Below are the code and all the weights of a small trained network. Each question names an input and a target symbol and asks about switching units off, where a switched-off unit gives its printed mean instead of its output.

import numpy as np


def w(rows, s, z=0):
    codes = np.array(rows[::2]) - 128.0
    scale = np.full(codes.shape[1], s)
    scale[-1] = z or s
    return codes * scale


def norm(h):
    return h / np.sqrt((h * h).mean(-1, keepdims=True) + 1e-5)


def softmax(a):
    e = np.exp(a - a.max(-1, keepdims=True))
    return e / e.sum(-1, keepdims=True)


def log_softmax(a):
    a = a - a.max(-1, keepdims=True)
    return a - np.log(np.exp(a).sum(-1, keepdims=True))


def net(x, mask):
    ids = ['ΘΞΣΩβγδημτφ'.index(c) for c in x.split()]
    T = len(ids)
    res = E[ids] + P[:T]
    u = 0
    for l in range(2):
        r = norm(res)
        for j in range(3):
            rows = slice(4 * j, 4 * j + 4)
            q, k, v = (r @ M[l][rows].T for M in (Q, K, V))
            z = softmax(np.where(np.tri(T) > 0, q @ k.T / 4**0.5, -1e9)) @ v
            o = O[l][rows]
            res = res + np.where(mask[u + j], z, o[:, -1]) @ o[:, :-1]
        u += 3
    return log_softmax(norm(res)[-1] @ U[:, :-1].T + U[:, -1])


Q, K, V, O = {}, {}, {}, {}
E = w([
[168,1,120],'Θ',
[75,152,141],'Ξ',
[135,240,140],'Σ',
[72,224,149],'Ω',
[73,205,144],'β',
[71,192,157],'γ',
[221,158,148],'δ',
[86,125,217],'η',
[64,135,39],'μ',
[124,145,24],'τ',
[25,76,179],'φ',
],0.018)
P = w([
[100,251,137],'0',
[101,211,144],'1',
[109,186,141],'2',
[111,164,142],'3',
[117,143,137],'4',
[119,126,136],'5',
[122,107,132],'6',
[122,93,130],'7',
[113,77,132],'8',
],0.013)
Q[0] = w([
[3,174,97],'L0H1',
[164,117,137],'L0H1',
[97,135,91],'L0H1',
[163,122,144],'L0H1',
[178,67,249],'L0H2',
[110,131,63],'L0H2',
[112,133,68],'L0H2',
[100,186,78],'L0H2',
[148,143,89],'L0H3',
[160,131,236],'L0H3',
[107,114,152],'L0H3',
[171,111,200],'L0H3',
],0.035)
K[0] = w([
[151,2,104],'L0H1',
[124,155,134],'L0H1',
[115,74,133],'L0H1',
[131,166,134],'L0H1',
[137,10,103],'L0H2',
[120,173,147],'L0H2',
[117,174,151],'L0H2',
[129,196,133],'L0H2',
[138,175,123],'L0H3',
[157,52,233],'L0H3',
[116,94,121],'L0H3',
[177,74,186],'L0H3',
],0.03)
V[0] = w([
[136,173,102],'L0H1',
[123,132,18],'L0H1',
[131,156,92],'L0H1',
[133,141,201],'L0H1',
[117,183,133],'L0H2',
[147,163,251],'L0H2',
[137,73,154],'L0H2',
[118,105,89],'L0H2',
[171,198,173],'L0H3',
[189,94,140],'L0H3',
[89,202,140],'L0H3',
[182,74,129],'L0H3',
],0.016)
O[0] = w([
[150,57,112,158],'L0H1',
[134,119,48,82],'L0H1',
[142,82,102,138],'L0H1',
[128,108,178,174],'L0H1',
[198,148,157,208],'L0H2',
[170,118,245,255],'L0H2',
[55,82,133,69],'L0H2',
[99,114,89,72],'L0H2',
[247,123,118,187],'L0H3',
[168,43,127,102],'L0H3',
[152,211,123,187],'L0H3',
[140,32,128,85],'L0H3',
],0.015,0.0078)
Q[1] = w([
[169,183,31],'L1H1',
[59,93,66],'L1H1',
[150,162,69],'L1H1',
[152,118,63],'L1H1',
[141,130,43],'L1H2',
[107,142,43],'L1H2',
[102,120,205],'L1H2',
[107,78,254],'L1H2',
[83,153,121],'L1H3',
[3,228,48],'L1H3',
[136,141,126],'L1H3',
[111,140,105],'L1H3',
],0.027)
K[1] = w([
[148,193,31],'L1H1',
[67,67,72],'L1H1',
[136,167,69],'L1H1',
[163,122,60],'L1H1',
[165,186,124],'L1H2',
[195,190,101],'L1H2',
[102,68,147],'L1H2',
[56,2,242],'L1H2',
[170,168,109],'L1H3',
[208,240,28],'L1H3',
[91,138,118],'L1H3',
[145,135,111],'L1H3',
],0.025)
V[1] = w([
[27,67,203],'L1H1',
[174,160,172],'L1H1',
[123,120,83],'L1H1',
[122,127,185],'L1H1',
[193,64,96],'L1H2',
[142,99,95],'L1H2',
[75,118,47],'L1H2',
[1,216,127],'L1H2',
[97,79,130],'L1H3',
[125,180,150],'L1H3',
[90,63,129],'L1H3',
[129,157,138],'L1H3',
],0.03)
O[1] = w([
[248,135,173,65],'L1H1',
[101,195,156,250],'L1H1',
[123,78,97,64],'L1H1',
[156,172,162,187],'L1H1',
[48,168,144,134],'L1H2',
[93,157,121,107],'L1H2',
[157,188,34,33],'L1H2',
[255,102,59,63],'L1H2',
[110,94,148,59],'L1H3',
[127,162,68,186],'L1H3',
[105,81,156,38],'L1H3',
[130,148,100,161],'L1H3',
],0.032,0.014)
U = w([
[192,178,247,2],'Θ',
[128,68,147,153],'Ξ',
[123,173,113,44],'Σ',
[116,175,116,50],'Ω',
[106,76,117,251],'β',
[128,155,110,62],'γ',
[232,134,105,132],'δ',
[135,203,127,84],'η',
[129,102,23,255],'μ',
[41,109,43,192],'τ',
[23,134,189,155],'φ',
],0.016,0.0054)

Each question gives the input, a string of symbols that net reads in full, and the target symbol t.
The units are the heads (4 rows each of Q, K, V and O). Each row of codes is followed by its name. A weight is (code - 128) times the scale printed after its matrix; where a second scale follows, it is the last column's (O and U).
mask holds one flag per head, layer by layer. A switched-off head (its flag False) gives its mean, the last column of its rows in O, instead of its output. The means were averaged over made-up inputs and are rounded, as every weight is.
A unit's drop is (log p(t) with every unit on - log p(t) with that unit switched off) / (log p(t) with every unit on - log p(t) with every unit switched off).
The circuit of an input: a set's keep is (log p(t) with only the set's units on - log p(t) with every unit switched off) / (log p(t) with every unit on - log p(t) with every unit switched off). Starting from all 6 units, units are removed one at a time, each time the one whose removal leaves the highest keep (on an exact tie, the one counted first), for as long as the keep stays at least 0.8.
units of the circuit, in order: the units of the circuit, biggest drop first
unit that matters most: the unit with the biggest drop
heads that matter: for each layer, one digit per head in row order, 1 if its drop is at least 0.15 and else 0, layers parted by /
input Ω Ξ δ δ τ Σ φ τ, target δ: heads that matter => 000 / 010
input δ Ξ δ δ γ δ τ δ β, target τ: units of the circuit, in order => L1H1; L0H1
input γ Σ β Θ Ξ φ, target μ: units of the circuit, in order => L0H2; L1H2
input δ γ Σ φ, target δ: units of the circuit, in order => L1H2; L0H3
input γ δ δ η Ξ η Ξ Σ, target Θ: unit that matters most => L0H1
input β δ δ η η γ Ξ μ Σ, target μ: heads that matter => 111 / 110
input γ τ η, target τ: units of the circuit, in order => L1H1; L0H2
input γ η Ξ, target Θ: heads that matter => 110 / 010
input Ω τ δ, target τ: heads that matter => 010 / 100
input μ γ Ω, target μ: units of the circuit, in order => L1H2; L0H3; L0H1; L1H1
input γ γ τ, target τ: units of the circuit, in order => L0H1; L1H1
input Ξ Ξ δ γ Θ δ γ, target Θ: units of the circuit, in order => L1H1; L0H3
input Θ γ Ξ Ξ η γ δ, target Ξ: heads that matter => 011 / 101
input η Ξ Ω, target Θ: units of the circuit, in order => L1H2
input δ β η Ξ τ τ δ γ, target τ: heads that matter => 100 / 100
input γ Θ Σ Θ, target β: heads that matter => 011 / 101
input δ δ δ γ γ μ δ η, target μ: units of the circuit, in order => L0H2; L0H3; L1H1
input γ γ δ γ μ γ η, target μ: heads that matter => 011 / 110
input Ξ γ μ δ Ξ, target μ: heads that matter => 101 / 110
input γ μ Σ, target μ: units of the circuit, in order => L0H3; L0H1; L1H2; L1H1
input δ φ Ω, target δ: units of the circuit, in order => L1H2; L0H3
input Ξ φ Ξ δ η Σ δ η, target Θ: heads that matter => 000 / 100
input Σ φ γ δ μ, target μ: unit that matters most => L0H1
input γ Ω δ δ τ η, target τ: units of the circuit, in order => L0H2; L1H1
input δ η Ξ γ η Ω, target Θ: units of the circuit, in order => L0H1; L1H2
input μ Ω γ, target μ: units of the circuit, in order => L1H2; L0H3; L0H1; L1H1
input Ω δ γ Σ η Ξ δ μ Ξ, target μ: units of the circuit, in order => L0H1; L0H3; L1H2; L1H1
input δ δ δ η β, target Θ: heads that matter => 100 / 010
input γ δ δ δ τ γ, target τ: unit that matters most => L0H1
input β γ δ μ μ τ μ, target τ: heads that matter => 110 / 100
